In the rows, zero is written as 128.
Each row has a class, written after it, and each block has its own classes.
160 114 144 112 104 106 152 100 172 117 148 129 97 124 209 153 118 147 123 130 151 130 164 129 126 97 120 100 124 101 124 121 126 118 115 169 -> (138)
143 169 92 175 122 96 166 120 156 137 32 122 188 133 104 175 40 165 171 129 113 94 137 132 124 125 146 132 177 130 168 121 122 81 173 154 -> (137)
168 161 97 92 140 122 128 134 171 116 146 108 100 127 169 128 99 113 150 144 126 151 151 150 86 111 116 138 163 106 94 193 133 108 134 131 -> (50)
116 112 141 135 131 92 128 129 124 118 92 155 120 107 155 133 133 113 117 131 131 146 155 124 141 140 127 117 129 134 74 126 106 141 157 151 -> (53)
119 189 101 121 105 122 100 120 141 80 150 134 141 127 133 136 89 155 185 138 90 74 86 160 142 117 116 103 145 142 89 93 123 117 158 155 -> (167)
155 148 106 92 131 154 124 122 132 106 171 101 113 113 129 115 100 122 163 106 103 108 107 132 110 129 157 107 127 136 106 140 102 126 143 113 -> (70)
106 116 114 134 113 117 114 153 144 122 131 124 127 133 126 108 142 130 120 125 143 135 152 102 125 123 136 112 98 112 157 85 122 135 119 121 -> (138)
144 189 105 89 118 94 135 124 169 140 148 103 88 122 175 151 141 109 146 150 119 123 146 163 74 119 113 146 116 119 111 150 152 74 159 116 -> (186)
157 130 131 142 129 127 145 113 147 114 135 123 110 133 153 118 117 154 126 105 131 119 140 130 126 136 141 106 137 134 161 141 113 143 134 141 -> (157)
156 133 95 119 131 91 104 128 142 139 127 124 128 128 105 136 83 99 136 142 139 126 141 104 118 112 116 98 143 85 99 157 134 123 175 100 -> (115)
151 116 124 147 119 143 130 103 133 106 107 129 113 127 131 140 112 151 129 132 124 100 133 120 142 119 127 121 152 116 141 151 90 147 114 151 -> (137)
119 137 129 146 135 103 115 136 143 147 130 120 116 125 154 112 164 134 117 122 132 130 145 129 104 141 122 118 107 137 139 116 134 124 134 120 -> (157)
165 152 116 91 135 122 128 134 153 120 149 100 131 114 151 122 100 130 168 128 100 125 133 131 83 104 126 115 134 120 104 134 121 98 156 124 -> (70)
155 124 110 124 93 146 126 105 134 110 112 127 129 136 142 117 79 190 125 119 134 105 120 124 161 129 146 127 166 121 189 85 113 123 141 109 -> (138)
152 150 110 93 136 121 124 115 146 123 157 101 131 132 143 130 87 121 175 125 94 127 127 125 101 116 165 141 116 129 132 132 130 92 157 148 -> (41)
146 165 109 112 126 121 113 135 159 104 137 117 122 118 136 113 102 132 186 100 113 101 137 116 95 132 153 135 126 128 119 100 91 98 157 169 -> (53)
145 162 97 142 110 99 116 101 149 141 127 130 152 133 132 128 75 131 154 140 102 92 106 145 116 104 127 102 155 130 128 150 103 144 149 133 -> (115)
146 164 105 107 129 123 102 124 140 130 147 117 106 119 132 128 109 107 170 137 99 103 101 155 118 124 141 141 121 132 130 125 125 114 141 129 -> (50)
136 154 119 120 130 136 110 108 161 121 103 127 123 125 122 122 106 144 155 120 122 123 130 111 106 118 139 148 131 123 168 81 141 89 146 119 -> (53)
139 140 132 128 124 103 135 120 150 107 116 78 115 115 88 139 112 116 140 116 113 115 131 115 124 152 141 97 121 138 155 164 92 129 161 116 -> (137)
161 122 152 168 127 186 108 124 98 144 174 180 40 95 84 142 197 105 96 117 159 30 92 104 116 151 160 190 73 97 178 132 169 77 85 124 -> (186)
142 165 94 108 135 87 61 139 132 144 152 151 189 108 128 118 119 110 169 154 120 113 114 97 103 81 110 148 147 97 102 120 103 103 191 175 -> (167)
127 138 133 137 131 123 89 111 105 112 166 130 129 119 110 103 146 128 150 126 79 95 110 148 130 114 154 121 93 140 145 98 119 171 143 129 -> (157)
151 108 142 128 141 131 115 140 136 118 137 115 115 153 131 133 111 128 93 120 130 112 134 151 137 91 143 127 129 103 110 116 115 135 126 137 -> (113)
142 128 118 153 143 122 98 123 122 117 117 172 66 115 115 183 128 109 99 135 113 126 94 161 140 110 124 109 144 103 149 82 135 126 167 126 -> (167)
150 103 140 103 125 121 119 130 170 103 148 113 148 125 150 100 132 129 156 120 113 162 135 102 106 104 140 68 110 92 153 100 127 131 127 150 -> (138)
163 152 118 96 136 121 115 110 125 129 143 108 131 118 158 132 100 137 147 148 101 138 145 135 96 120 129 151 139 109 123 155 140 100 157 128 -> (41)
144 158 108 109 146 108 132 126 168 104 126 58 131 120 113 137 100 126 149 117 121 149 149 119 91 138 126 90 139 106 74 169 123 105 167 105 -> (137)
165 151 128 93 130 104 94 133 155 139 126 110 131 104 156 121 126 118 148 133 112 130 163 126 68 111 119 151 134 96 136 131 107 91 155 148 -> (53)
182 62 94 112 136 100 130 156 144 78 86 156 96 149 101 141 91 145 71 202 153 182 124 116 206 110 75 38 237 71 14 171 131 164 166 111 -> (167)
143 119 119 131 111 113 117 124 145 134 121 129 97 136 156 120 150 157 124 136 114 97 114 133 128 112 129 109 108 102 105 55 127 112 125 135 -> (186)
153 149 127 115 120 108 105 135 148 140 141 107 120 124 149 122 105 127 161 125 104 113 136 135 95 120 115 102 123 103 89 160 133 103 152 133 -> (115)
176 158 122 105 121 114 124 141 163 111 149 85 129 135 146 113 106 147 146 123 125 96 158 111 89 106 131 125 135 91 141 167 129 101 132 141 -> (82)
141 129 121 108 143 110 121 94 123 115 143 126 108 107 149 135 120 118 130 125 119 147 127 117 107 149 151 122 129 128 131 121 143 114 166 118 -> (41)
122 110 66 152 137 108 81 77 101 96 124 169 149 108 100 100 123 150 139 160 121 91 86 88 153 105 152 100 177 138 100 73 125 176 134 149 -> (82)
153 136 125 82 131 127 109 123 137 124 145 104 128 121 173 121 114 129 154 131 104 144 146 125 92 133 140 140 124 109 124 137 147 82 151 128 -> (41)
137 131 127 133 126 115 137 135 149 129 136 115 102 143 141 115 145 148 128 121 141 116 141 131 123 144 126 115 123 135 156 111 128 130 125 119 -> (157)
164 151 97 90 126 131 110 111 144 107 161 113 88 127 128 123 122 118 178 136 78 107 93 151 122 108 153 105 115 114 106 105 117 120 158 142 -> (186)
124 134 132 146 144 117 127 144 121 148 135 137 110 104 130 122 170 116 123 130 126 120 116 121 92 134 116 112 103 131 123 97 121 129 125 115 -> (70)
185 159 133 81 122 130 132 97 143 82 196 101 144 124 178 119 70 149 189 126 108 90 136 120 106 122 126 127 135 111 95 159 108 115 143 168 -> (41)
143 113 132 122 130 149 142 150 136 86 150 135 79 142 123 130 104 125 125 111 127 108 139 121 129 101 140 131 109 116 127 104 128 132 136 94 -> (70)
148 171 168 87 112 100 103 135 152 164 108 96 112 88 215 135 160 124 147 143 94 137 157 169 75 154 84 141 118 135 124 167 110 70 145 151 -> (53)
124 116 145 144 118 124 117 152 145 149 130 122 130 148 161 92 138 149 139 108 153 117 141 91 112 130 96 99 102 97 107 110 116 129 102 135 -> (115)
143 124 152 119 149 129 147 127 184 108 128 62 73 144 119 136 151 132 109 117 124 175 148 128 86 120 111 87 115 94 146 144 135 126 118 87 -> (137)
138 182 77 134 143 99 108 122 144 149 148 118 93 128 116 122 142 136 164 143 113 97 88 120 112 108 151 136 133 144 105 109 124 105 158 154 -> (82)
156 143 112 109 125 130 115 124 138 125 148 130 117 111 140 123 117 111 155 126 110 104 112 122 103 117 136 116 122 131 154 115 99 122 147 124 -> (70)
150 119 145 138 152 119 143 130 126 120 135 140 105 113 129 141 123 109 108 127 123 141 133 126 105 101 119 123 123 118 136 129 124 141 152 101 -> (70)
147 88 123 127 142 116 135 106 153 164 111 80 94 130 136 119 152 161 88 126 117 173 140 147 112 126 143 72 136 127 153 111 131 141 102 119 -> (157)
120 157 105 126 111 132 98 138 139 98 164 144 102 134 138 130 128 129 114 126 126 96 107 150 133 114 128 128 139 121 98 124 115 130 140 126 -> (167)
116 148 129 122 126 121 113 146 146 126 143 115 118 143 144 110 168 121 118 114 152 107 142 135 107 141 131 106 100 110 120 103 128 125 112 137 -> (113)
143 182 80 122 124 127 107 156 182 118 147 118 119 140 123 123 118 133 157 128 120 111 85 137 108 128 128 91 156 120 100 132 113 91 145 152 -> (167)
142 152 118 98 122 91 121 148 151 132 115 65 140 130 139 121 86 127 138 129 98 140 154 160 110 121 129 109 120 109 102 141 123 123 151 104 -> (50)
124 123 108 116 106 126 98 102 127 123 132 145 115 113 164 124 133 136 129 150 110 134 121 142 142 111 137 128 143 142 156 111 112 141 136 134 -> (138)
115 132 144 140 132 128 105 139 134 136 136 101 127 110 120 121 162 139 104 95 120 137 118 128 98 138 128 77 100 108 146 97 119 130 115 137 -> (167)
132 102 154 131 88 96 158 170 163 114 159 123 142 102 200 101 176 123 70 116 213 80 217 74 78 165 93 69 88 76 37 181 126 123 59 134 -> (70)
103 100 111 113 152 126 93 133 149 91 147 124 108 133 115 107 143 123 114 112 144 186 132 84 117 98 122 86 130 109 111 85 127 146 143 124 -> (167)
95 189 114 181 126 102 135 114 151 156 165 164 109 125 183 94 217 158 87 141 219 96 160 89 85 150 81 169 119 144 104 155 151 127 96 120 -> (157)
129 141 121 116 118 119 146 132 118 146 124 151 112 124 146 135 136 111 124 140 137 121 141 133 123 119 132 148 121 132 145 139 121 131 145 104 -> (70)
150 154 92 127 158 101 86 120 140 128 173 121 126 103 128 111 122 116 166 149 121 110 116 111 97 95 115 122 123 103 39 118 116 132 133 169 -> (50)
121 137 104 141 128 144 85 132 138 95 136 158 112 138 121 140 103 131 129 131 121 110 98 126 147 97 119 125 141 117 131 84 126 124 145 131 -> (167)
126 151 116 86 138 143 103 125 140 125 177 75 106 130 148 119 118 106 157 108 90 141 125 136 96 135 164 134 83 137 126 131 124 104 139 118 -> (41)
110 109 137 145 115 138 89 146 110 175 99 157 52 125 173 124 187 127 76 152 180 117 141 113 150 155 77 175 106 121 173 103 128 119 83 96 -> (50)
126 126 139 150 129 113 114 159 132 111 146 106 134 140 121 101 126 136 135 93 111 105 161 116 121 122 146 109 73 115 143 100 104 152 139 139 -> (157)
130 143 124 104 130 110 116 127 143 150 111 105 131 108 153 124 126 136 131 122 128 146 172 127 87 120 138 158 130 119 99 136 127 90 144 139 -> (53)
145 167 106 114 136 96 106 108 152 150 130 122 133 99 139 132 130 109 170 141 103 121 123 135 92 120 135 121 125 130 106 117 95 113 151 174 -> (53)
141 144 99 129 131 124 113 137 147 93 140 117 106 147 130 112 96 156 173 120 98 106 131 132 141 111 145 116 127 140 109 98 118 129 160 145 -> (157)
138 137 134 121 112 138 121 154 185 114 142 143 75 138 176 113 161 146 137 125 161 87 136 120 88 146 114 160 133 123 116 86 137 64 90 136 -> (53)
149 137 97 113 112 102 89 106 155 117 125 109 210 111 158 102 65 141 156 151 124 88 131 114 107 110 111 120 162 115 117 119 118 120 114 137 -> (50)
138 155 112 130 134 119 120 130 135 121 160 117 71 138 138 120 146 144 121 113 145 103 142 108 110 106 144 155 115 114 123 124 128 121 136 129 -> (82)
110 101 168 196 145 125 86 140 89 233 71 184 90 119 223 150 219 171 73 161 150 112 126 129 121 98 75 214 113 122 145 61 157 78 77 162 -> (82)
230 150 107 37 132 149 132 121 163 68 193 126 127 112 155 123 60 86 204 119 114 115 127 105 104 108 155 106 164 84 88 224 113 96 194 138 -> (70)
140 165 102 92 143 109 119 111 152 82 177 65 124 126 138 117 79 113 181 64 71 123 118 142 88 106 205 100 113 142 132 117 90 138 183 145 -> (82)
121 155 121 121 124 125 104 145 151 108 155 132 95 131 143 129 153 128 118 127 130 130 118 144 108 122 107 109 132 110 116 117 128 121 136 125 -> (167)
163 71 133 120 141 101 117 87 74 141 104 135 109 110 101 120 131 166 117 128 108 146 126 126 177 130 165 95 147 115 129 78 126 164 185 128 -> (157)
128 152 119 108 142 104 113 132 146 135 119 121 127 103 143 131 128 121 162 138 114 138 151 134 83 124 125 150 133 131 91 115 131 89 150 152 -> (53)
140 131 130 143 145 120 140 151 153 134 118 95 123 144 122 115 137 152 124 126 133 127 124 112 106 127 126 102 127 111 139 115 143 117 106 123 -> (82)

A new block, with new classes.
219 85 128 207 121 167 108 171 144 216 160 151 120 105 137 160 111 192 75 161 62 129 91 146 151 111 105 135 133 162 81 119 148 57 147 130 -> (14)
209 83 162 185 115 155 89 176 165 217 175 156 127 105 104 165 105 172 91 154 73 147 106 170 134 126 131 130 131 163 94 129 145 60 132 112 -> (81)
179 133 169 204 136 143 186 168 194 127 136 152 140 190 113 122 113 101 159 212 121 193 193 119 155 93 192 119 142 155 95 111 131 137 115 151 -> (143)
225 73 143 206 122 168 107 176 141 209 145 156 109 101 139 158 104 193 76 163 69 126 91 154 151 115 105 132 134 156 79 127 141 53 141 140 -> (14)
177 54 202 153 88 216 87 156 154 118 67 103 131 72 156 162 99 131 143 213 150 36 125 58 157 75 119 125 142 102 55 140 125 89 145 122 -> (143)
206 108 193 201 91 131 114 186 131 204 202 123 143 102 132 115 102 136 132 156 85 102 89 147 120 111 153 111 112 164 97 89 98 48 138 136 -> (75)
185 79 200 109 89 177 89 140 158 63 100 138 183 75 152 168 128 130 169 164 162 60 83 75 188 77 88 142 105 146 73 114 126 119 130 154 -> (31)
147 120 174 196 99 136 75 103 79 200 128 174 107 100 161 223 119 146 140 158 154 91 121 103 152 90 68 67 151 92 105 179 142 55 133 143 -> (14)
211 109 191 183 106 127 106 196 158 188 181 155 151 126 104 135 124 146 152 143 75 98 80 179 131 112 150 117 103 164 105 96 117 52 127 120 -> (81)
163 97 208 104 84 142 94 151 138 73 104 119 191 69 146 168 132 136 189 170 166 87 89 83 184 80 107 136 106 159 39 113 150 129 155 162 -> (161)
232 99 182 203 96 136 120 195 130 185 173 132 144 119 144 139 123 162 148 157 76 82 59 167 133 97 120 118 113 155 79 96 94 43 143 153 -> (14)
195 86 161 182 118 173 102 169 147 201 164 153 123 111 118 148 114 179 76 159 46 151 121 131 145 135 128 135 128 184 96 127 151 64 128 134 -> (174)
162 104 166 175 130 127 103 30 106 178 125 204 133 98 130 170 108 142 172 135 173 39 152 110 156 105 107 59 152 95 130 156 134 76 110 171 -> (159)
195 104 159 211 159 115 202 151 135 80 149 184 154 160 131 117 134 143 150 190 167 192 194 134 150 96 162 104 131 152 52 112 145 129 111 192 -> (14)
143 91 170 178 130 148 94 36 129 173 135 207 141 100 147 157 110 144 129 143 183 50 165 63 143 111 113 84 153 77 151 161 128 90 106 163 -> (31)
218 96 174 192 101 155 118 171 156 206 187 136 157 126 140 116 110 151 132 161 67 91 95 127 129 103 149 117 120 151 124 96 94 51 131 139 -> (31)
153 109 154 180 129 127 88 28 102 181 107 209 134 81 139 164 112 157 151 138 158 47 166 92 160 101 113 60 153 105 135 148 139 82 118 167 -> (159)
158 101 179 200 157 118 182 147 138 70 145 169 177 163 106 116 135 129 155 194 145 210 223 115 141 104 177 102 144 149 52 95 152 144 95 177 -> (143)
117 125 203 187 106 139 66 94 91 181 126 160 134 105 134 214 111 124 149 164 145 126 179 107 129 109 77 72 154 101 104 177 127 74 114 148 -> (143)
175 118 171 210 154 137 152 152 163 131 155 169 155 139 135 89 123 138 162 226 121 161 213 129 154 99 169 129 130 154 40 109 163 114 123 167 -> (143)
186 43 220 143 74 221 90 153 153 114 83 112 120 80 158 166 96 118 149 214 147 37 107 61 175 85 126 125 128 118 70 163 116 92 136 137 -> (174)
219 105 173 187 101 154 115 173 151 203 191 141 147 132 136 125 123 143 128 152 60 88 96 126 138 104 145 109 116 156 113 90 100 44 131 132 -> (31)
193 113 201 199 100 133 115 176 139 178 171 132 150 129 121 123 118 144 147 169 71 117 110 160 115 116 145 113 124 151 87 79 99 65 131 140 -> (143)
119 163 124 161 130 71 118 57 96 204 84 117 168 126 101 213 107 164 171 157 158 114 143 91 146 125 136 58 157 122 207 191 155 85 122 139 -> (159)
206 85 156 173 117 178 112 166 157 208 163 155 116 107 117 147 111 187 69 151 56 146 113 141 132 136 124 138 132 175 101 121 151 67 126 134 -> (174)
197 110 177 171 120 147 198 167 203 113 136 147 137 190 108 131 126 94 158 192 132 188 156 93 164 98 199 124 136 171 111 138 121 142 109 174 -> (174)
129 116 178 179 103 140 95 95 66 209 159 175 138 98 144 197 119 131 142 158 163 113 170 88 139 113 93 51 140 124 94 180 155 48 131 146 -> (161)
183 109 179 179 136 142 153 150 171 133 157 172 137 133 143 77 120 128 154 217 119 182 188 127 157 102 169 134 121 164 61 135 151 122 128 177 -> (174)
122 145 127 185 129 72 115 76 82 186 85 123 159 128 141 220 117 168 155 174 175 99 122 102 144 128 112 72 151 103 166 204 157 85 120 149 -> (14)
92 161 144 173 135 81 104 73 105 182 83 102 187 132 115 209 114 161 158 164 155 122 164 83 113 137 121 80 165 102 184 181 163 108 100 144 -> (143)
111 129 186 191 114 132 61 97 82 191 108 170 129 101 140 210 120 139 145 162 139 105 170 96 140 108 83 67 154 97 115 169 156 70 110 140 -> (143)
221 74 120 186 125 195 99 154 176 226 170 159 135 109 135 136 98 172 59 159 43 131 122 122 159 126 116 140 132 168 115 123 141 59 126 120 -> (31)
166 97 181 136 99 121 133 147 142 111 116 103 156 117 162 162 98 116 158 215 165 87 97 111 198 75 151 112 87 152 39 122 136 90 190 133 -> (161)
188 111 194 192 136 138 170 163 152 143 171 173 139 124 157 79 97 145 169 240 147 177 214 141 155 95 185 118 129 159 20 125 162 104 142 172 -> (161)
142 100 215 136 101 142 84 135 133 51 94 119 191 87 136 186 135 138 188 162 165 74 102 100 165 83 90 141 113 134 57 95 139 137 127 163 -> (143)
169 78 177 137 107 142 117 132 162 106 112 102 160 118 169 159 90 103 146 207 156 70 96 97 179 56 143 122 89 134 78 141 100 102 171 134 -> (31)
211 114 194 189 93 138 132 191 121 192 181 140 149 115 140 125 117 167 135 163 81 118 102 145 141 125 145 102 114 182 78 84 134 38 134 143 -> (161)
211 91 145 183 113 168 116 175 146 226 170 158 129 93 124 139 105 192 79 163 75 152 124 135 152 129 127 122 131 173 76 105 170 53 150 130 -> (161)
164 100 165 202 147 124 187 155 140 96 185 160 186 143 113 103 111 104 154 184 164 217 204 109 135 110 175 109 135 171 76 121 140 139 96 174 -> (75)
191 93 147 197 130 174 104 166 149 207 152 151 120 111 122 155 105 186 75 165 58 142 137 158 126 135 117 134 143 160 78 109 154 65 126 118 -> (143)
205 53 191 144 88 212 100 145 147 133 78 112 111 75 152 161 85 127 169 202 143 27 103 76 180 67 134 107 145 122 66 158 111 73 147 125 -> (159)
217 116 141 202 126 150 196 180 189 126 123 143 122 186 140 127 119 105 150 204 123 164 139 103 174 84 182 118 143 149 98 128 130 131 119 155 -> (14)
186 125 184 182 118 148 195 174 199 136 151 144 126 199 107 130 118 95 161 209 119 198 162 97 166 99 208 128 138 172 119 144 123 130 117 156 -> (174)
195 92 125 191 114 173 106 169 154 242 190 139 124 94 133 139 91 166 67 152 63 142 111 140 135 126 129 144 142 177 106 124 136 62 136 113 -> (75)
180 113 175 194 139 133 164 163 176 150 173 144 139 128 147 74 87 101 171 222 152 171 183 127 145 100 187 135 137 154 69 156 137 122 122 167 -> (75)
198 115 157 194 136 134 173 160 146 144 167 169 150 120 159 80 119 143 154 230 141 177 212 126 168 101 176 110 120 170 16 113 176 96 146 172 -> (161)
151 103 162 166 133 152 103 31 142 176 125 212 141 101 155 154 106 147 123 146 179 61 168 65 143 109 105 84 157 81 160 162 143 98 96 160 -> (31)
125 125 195 164 101 129 86 96 92 188 138 153 112 123 135 203 130 119 142 159 139 115 145 88 148 117 104 74 139 117 124 192 141 69 117 151 -> (174)
129 141 193 182 98 130 77 98 102 217 164 151 120 97 142 199 99 113 143 148 158 102 142 91 134 106 99 78 150 112 133 183 141 68 117 138 -> (75)
197 112 142 205 133 137 197 172 176 119 129 145 133 191 128 137 126 108 157 202 139 168 153 106 175 81 184 121 138 150 98 136 117 133 127 166 -> (14)
204 115 176 201 89 140 119 185 135 215 210 121 151 102 136 117 111 144 130 143 83 106 86 147 114 109 142 126 116 171 111 86 95 51 134 137 -> (75)
170 93 188 148 142 134 141 201 146 155 176 116 144 145 87 121 102 174 138 160 98 121 126 190 104 135 169 139 121 133 121 122 122 68 117 87 -> (81)
198 125 148 185 117 152 212 166 192 143 167 155 151 180 115 115 120 110 147 210 142 201 180 86 182 101 200 117 136 179 92 109 148 119 141 147 -> (161)
154 106 171 172 132 127 95 28 102 172 112 210 136 86 128 161 104 147 158 139 167 45 154 100 147 105 114 55 149 108 130 154 140 88 110 165 -> (159)
136 127 170 173 99 140 81 98 93 213 150 171 128 87 148 193 107 107 148 144 160 100 142 96 133 113 88 72 155 120 126 193 133 71 105 139 -> (75)
160 96 183 139 146 151 158 161 142 136 185 106 146 160 85 116 112 181 110 168 80 117 136 148 129 158 164 152 115 153 118 110 141 81 119 106 -> (174)
176 85 156 136 117 121 132 124 145 109 96 96 141 126 146 173 89 106 169 190 158 60 78 129 197 61 146 109 88 151 68 142 105 80 184 134 -> (159)
201 120 203 177 89 130 118 173 138 186 185 121 128 130 127 124 135 147 139 157 63 113 88 150 125 124 153 125 109 168 102 98 106 69 132 154 -> (174)
196 115 179 201 93 136 114 189 128 214 204 124 146 98 141 105 105 142 130 150 79 109 93 156 110 111 147 125 111 175 108 96 86 51 138 138 -> (75)
155 107 164 160 137 143 144 179 125 169 206 83 156 129 99 104 100 163 112 166 92 122 136 137 117 154 162 146 122 158 113 113 128 66 130 93 -> (75)
152 93 183 160 111 128 114 143 139 97 103 99 160 119 154 170 105 105 160 209 153 76 112 124 165 69 135 112 90 136 38 117 120 101 170 133 -> (143)
166 83 180 143 149 151 145 181 148 149 186 130 147 152 69 121 111 168 123 159 96 115 131 173 124 151 162 146 120 140 124 123 136 75 108 81 -> (81)
142 101 180 178 123 133 70 69 125 178 124 217 143 84 136 167 118 132 154 145 174 63 168 105 127 105 117 74 154 93 124 173 139 96 106 145 -> (81)
194 121 199 209 100 139 108 179 131 185 177 131 154 123 119 140 124 153 131 154 63 111 115 145 111 108 136 104 118 161 83 69 112 51 137 135 -> (143)
139 112 170 182 119 133 87 47 117 186 142 192 153 65 155 155 103 127 149 134 194 57 163 79 122 110 101 83 158 99 129 169 136 101 101 177 -> (75)
198 91 132 192 118 178 103 165 154 232 185 141 125 87 126 138 97 169 65 154 71 142 129 132 144 132 123 149 135 178 102 126 143 66 131 124 -> (75)
